Here is a tiny trained network, its code and every weight. The questions are about switching its units off for an input and a class, where a switched-off unit gives its printed mean instead of its output.

import numpy as np


def w(rows, s, z=0):
    codes = np.array(rows[::2]) - 128.0
    scale = np.full(codes.shape[1], s)
    scale[-1] = z or s
    return codes * scale


def f(y):
    return np.maximum(y, 0)


def log_softmax(a):
    a = a - a.max(-1, keepdims=True)
    return a - np.log(np.exp(a).sum(-1, keepdims=True))


def net(x, mask):
    res = np.array(x, float).reshape(1, 6) / 4 @ E
    y = f(res @ A[0][:, :-1].T + A[0][:, -1])
    res = res + np.where(mask, y, B[0][:, -1]) @ B[0][:, :-1]
    return log_softmax(res[-1] @ U[:, :-1].T + U[:, -1])


A, B = {}, {}
E = w([
[160,181,91,136,87,100,98,102,130,108,205,103],'x0',
[105,188,186,160,121,160,178,127,226,65,17,50],'x1',
[47,208,131,126,81,194,183,58,61,180,141,167],'x2',
[133,57,119,212,90,195,126,135,73,161,109,71],'x3',
[108,131,93,115,166,122,115,92,96,60,82,126],'x4',
[2,168,131,127,141,59,100,184,26,161,128,7],'x5',
],0.0081)
A[0] = w([
[179,48,153,98,76,111,97,88,189,118,86,221,3],'neuron 0',
[124,134,163,148,145,133,156,153,205,153,74,95,83],'neuron 1',
[113,146,163,26,136,33,155,108,182,101,148,141,126],'neuron 2',
[114,162,187,127,168,57,160,164,40,122,129,45,24],'neuron 3',
[117,65,127,137,178,106,98,155,76,176,147,231,69],'neuron 4',
[133,60,33,79,160,109,153,137,108,145,188,139,50],'neuron 5',
[223,77,138,132,127,204,149,43,129,75,131,217,17],'neuron 6',
[39,144,131,143,148,54,37,181,139,206,123,125,5],'neuron 7',
[179,29,124,132,144,62,3,215,195,103,93,96,117],'neuron 8',
],0.0072,0.0039)
B[0] = w([
[125,133,115,206,145,115,123,200,62,51,170,143,205],'neuron 0',
[176,129,112,33,122,87,162,131,142,128,203,33,185],'neuron 1',
[32,95,121,118,90,49,146,141,103,165,78,153,201],'neuron 2',
[237,80,191,163,190,102,152,211,101,124,119,181,204],'neuron 3',
[93,163,137,49,134,124,221,55,150,45,140,14,200],'neuron 4',
[82,168,145,113,123,87,129,129,205,72,159,2,187],'neuron 5',
[165,151,93,138,161,117,157,181,69,150,126,150,233],'neuron 6',
[241,91,118,247,164,99,138,172,91,140,134,128,186],'neuron 7',
[58,191,152,131,69,186,77,89,67,202,60,147,254],'neuron 8',
],0.0081,0.0095)
U = w([
[227,92,137,191,180,78,147,201,118,104,152,187,2],'0',
[129,147,160,119,107,97,180,125,198,58,155,2,118],'1',
[77,180,151,142,76,130,118,66,54,233,96,168,166],'2',
[78,89,104,158,67,61,176,131,127,181,107,147,243],'3',
[130,144,127,160,138,95,151,142,135,135,133,109,131],'4',
[120,134,115,107,148,127,127,187,129,141,138,106,159],'5',
],0.007,0.0036)

Each question gives the input, the list of numbers given to net, and the class t.
The units are the neurons (one row each of A and B). Each row of codes is followed by its name. A weight is (code - 128) times the scale printed after its matrix; where a second scale follows, it is the last column's (A, B and U).
mask holds one flag per neuron, in row order. A switched-off neuron (its flag False) gives its mean, the last column of its row in B, instead of its output. The means were averaged over made-up inputs and are rounded, as every weight is.
A unit's drop is (log p(t) with every unit on - log p(t) with that unit switched off) / (log p(t) with every unit on - log p(t) with every unit switched off).
The circuit of an input: a set's keep is (log p(t) with only the set's units on - log p(t) with every unit switched off) / (log p(t) with every unit on - log p(t) with every unit switched off). Starting from all 9 units, units are removed one at a time, each time the one whose removal leaves the highest keep (on an exact tie, the one counted first), for as long as the keep stays at least 0.8.
units of the circuit, in order: the units of the circuit, biggest drop first
unit that matters most: the unit with the biggest drop
k most important neurons: the k neurons with the biggest drops, biggest first
drop when u is switched off: that unit's drop, to one decimal
input [1,-7,5,-2,-6,-2], class 1: unit that matters most -> neuron 4
input [-5,-2,7,-8,-1,4], class 3: units of the circuit, in order -> [neuron 8; neuron 2]
input [-4,-4,3,-2,1,5], class 0: units of the circuit, in order -> [neuron 7; neuron 8]
input [8,-4,7,6,8,-8], class 0: 2 most important neurons -> [neuron 8; neuron 6]
input [-8,-4,6,5,8,-6], class 4: units of the circuit, in order -> [neuron 8; neuron 4]
input [8,-8,-2,-7,8,-3], class 1: 2 most important neurons -> [neuron 5; neuron 4]
input [8,-8,2,0,8,4], class 1: units of the circuit, in order -> [neuron 5; neuron 4]
input [2,-8,5,-2,0,2], class 1: 2 most important neurons -> [neuron 4; neuron 5]
input [-6,-6,-3,-3,-2,8], class 0: 2 most important neurons -> [neuron 7; neuron 3]
input [7,-7,-3,3,-1,7], class 0: 4 most important neurons -> [neuron 7; neuron 3; neuron 1; neuron 2]
input [5,-5,5,-8,-6,-4], class 3: 2 most important neurons -> [neuron 2; neuron 8]
input [-8,-8,8,-8,1,8], class 0: 3 most important neurons -> [neuron 7; neuron 3; neuron 8]
input [-2,-5,4,2,-4,1], class 1: 2 most important neurons -> [neuron 8; neuron 4]
input [3,5,-4,-8,6,8], class 0: unit that matters most -> neuron 3
input [0,7,-5,-3,-5,7], class 0: 2 most important neurons -> [neuron 3; neuron 7]
input [-1,5,-1,-8,-3,2], class 3: 2 most important neurons -> [neuron 2; neuron 4]
input [-7,-7,-6,-3,7,1], class 1: 2 most important neurons -> [neuron 4; neuron 5]
input [1,-1,2,-8,-7,-3], class 3: 3 most important neurons -> [neuron 2; neuron 8; neuron 3]
input [4,-7,7,-3,-5,2], class 1: units of the circuit, in order -> [neuron 8; neuron 4; neuron 5]
input [-2,0,-6,-2,4,-2], class 2: unit that matters most -> neuron 8
input [-2,-5,0,-5,-3,3], class 1: units of the circuit, in order -> [neuron 4; neuron 5]
input [0,-8,2,-4,-8,7], class 1: 3 most important neurons -> [neuron 4; neuron 5; neuron 6]
input [8,-6,7,-8,2,-6], class 3: units of the circuit, in order -> [neuron 2; neuron 8]
input [-7,-3,-8,8,-8,4], class 2: drop when neuron 8 is switched off -> 1.5
input [-4,-2,-7,1,1,-2], class 2: drop when neuron 8 is switched off -> 0.9
input [0,-4,-8,4,-8,2], class 2: drop when neuron 5 is switched off -> 0.0
